Here is a tiny trained network, its code and every weight. The questions are about switching its units off for an input and a class, where a switched-off unit gives its printed mean instead of its output.

import numpy as np


def w(rows, s, z=0):
    codes = np.array(rows[::2]) - 128.0
    scale = np.full(codes.shape[1], s)
    scale[-1] = z or s
    return codes * scale


def f(y):
    return y / 2 * (1 + np.tanh(0.7978845608 * (y + 0.044715 * y**3)))


def log_softmax(a):
    a = a - a.max(-1, keepdims=True)
    return a - np.log(np.exp(a).sum(-1, keepdims=True))


def net(x, mask):
    res = np.array(x, float).reshape(1, 3) / 4 @ E
    y = f(res @ A[0][:, :-1].T + A[0][:, -1])
    res = res + np.where(mask, y, B[0][:, -1]) @ B[0][:, :-1]
    return log_softmax(res[-1] @ U[:, :-1].T + U[:, -1])


A, B = {}, {}
E = w([
[254,164,134],'x0',
[159,23,191],'x1',
[117,179,251],'x2',
],0.0076)
A[0] = w([
[4,94,131,103],'n0',
[107,236,74,87],'n1',
[152,73,26,96],'n2',
[110,193,99,198],'n3',
[226,128,128,90],'n4',
[110,178,204,101],'n5',
[212,155,125,88],'n6',
[144,85,46,92],'n7',
[163,43,165,167],'n8',
[164,7,173,77],'n9',
[36,124,122,95],'n10',
[114,172,216,91],'n11',
[135,116,97,74],'n12',
[131,129,130,254],'n13',
[112,211,88,100],'n14',
[213,194,117,125],'n15',
],0.015,0.009)
B[0] = w([
[190,15,63,242],'n0',
[46,70,254,205],'n1',
[209,203,209,221],'n2',
[55,191,86,222],'n3',
[159,18,92,203],'n4',
[203,171,212,193],'n5',
[180,37,104,188],'n6',
[198,167,209,192],'n7',
[35,157,115,251],'n8',
[35,77,238,237],'n9',
[162,16,120,194],'n10',
[211,175,217,197],'n11',
[154,104,187,122],'n12',
[109,229,2,255],'n13',
[69,80,212,184],'n14',
[149,35,81,221],'n15',
],0.036,0.0078)
U = w([
[2,99,198,136],'0',
[175,30,90,107],'1',
[214,188,205,140],'2',
[64,192,55,253],'3',
[122,127,137,30],'4',
],0.0081,0.0049)

Each question gives the input, the list of numbers given to net, and the class t.
The units are the neurons (one row each of A and B). Each row of codes is followed by its name. A weight is (code - 128) times the scale printed after its matrix; where a second scale follows, it is the last column's (A, B and U).
mask holds one flag per neuron, in row order. A switched-off neuron (its flag False) gives its mean, the last column of its row in B, instead of its output. The means were averaged over made-up inputs and are rounded, as every weight is.
A unit's drop is (log p(t) with every unit on - log p(t) with that unit switched off) / (log p(t) with every unit on - log p(t) with every unit switched off).
The circuit of an input: a set's keep is (log p(t) with only the set's units on - log p(t) with every unit switched off) / (log p(t) with every unit on - log p(t) with every unit switched off). Starting from the 12 units with the biggest drops (on a tie, the unit counted first), units are removed one at a time, each time the one whose removal leaves the highest keep (on an exact tie, the one counted first), for as long as the keep stays at least 0.8.
circuit, biggest first: the units of the circuit, biggest drop first
k most important neurons: the k neurons with the biggest drops, biggest first
drop when u is switched off: that unit's drop, to one decimal
input [5,-6,-8], class 2: circuit, biggest first : [n2]
input [1,-7,8], class 2: 3 most important neurons : [n11 n5 n9]
input [1,5,-5], class 0: 2 most important neurons : [n9 n8]
input [-6,0,-6], class 1: 4 most important neurons : [n0 n10 n11 n5]
input [-7,5,7], class 1: 4 most important neurons : [n0 n10 n2 n7]
input [-6,-4,6], class 1: 3 most important neurons : [n0 n10 n2]
input [-8,-7,-3], class 1: 2 most important neurons : [n0 n10]
input [-6,3,8], class 2: 2 most important neurons : [n11 n5]
input [6,7,8], class 2: 4 most important neurons : [n11 n5 n1 n3]
input [6,6,7], class 2: 3 most important neurons : [n11 n5 n0]
input [-7,1,7], class 1: 2 most important neurons : [n0 n10]
input [1,0,-3], class 3: 2 most important neurons : [n11 n5]
input [1,-3,-3], class 3: 3 most important neurons : [n9 n11 n5]
input [1,6,-4], class 0: circuit, biggest first : [n9]
input [-5,4,4], class 1: drop when n1 is switched off : 0.2
input [2,4,-3], class 0: drop when n3 is switched off : 0.1
input [-2,-5,-8], class 2: drop when n2 is switched off : 0.7
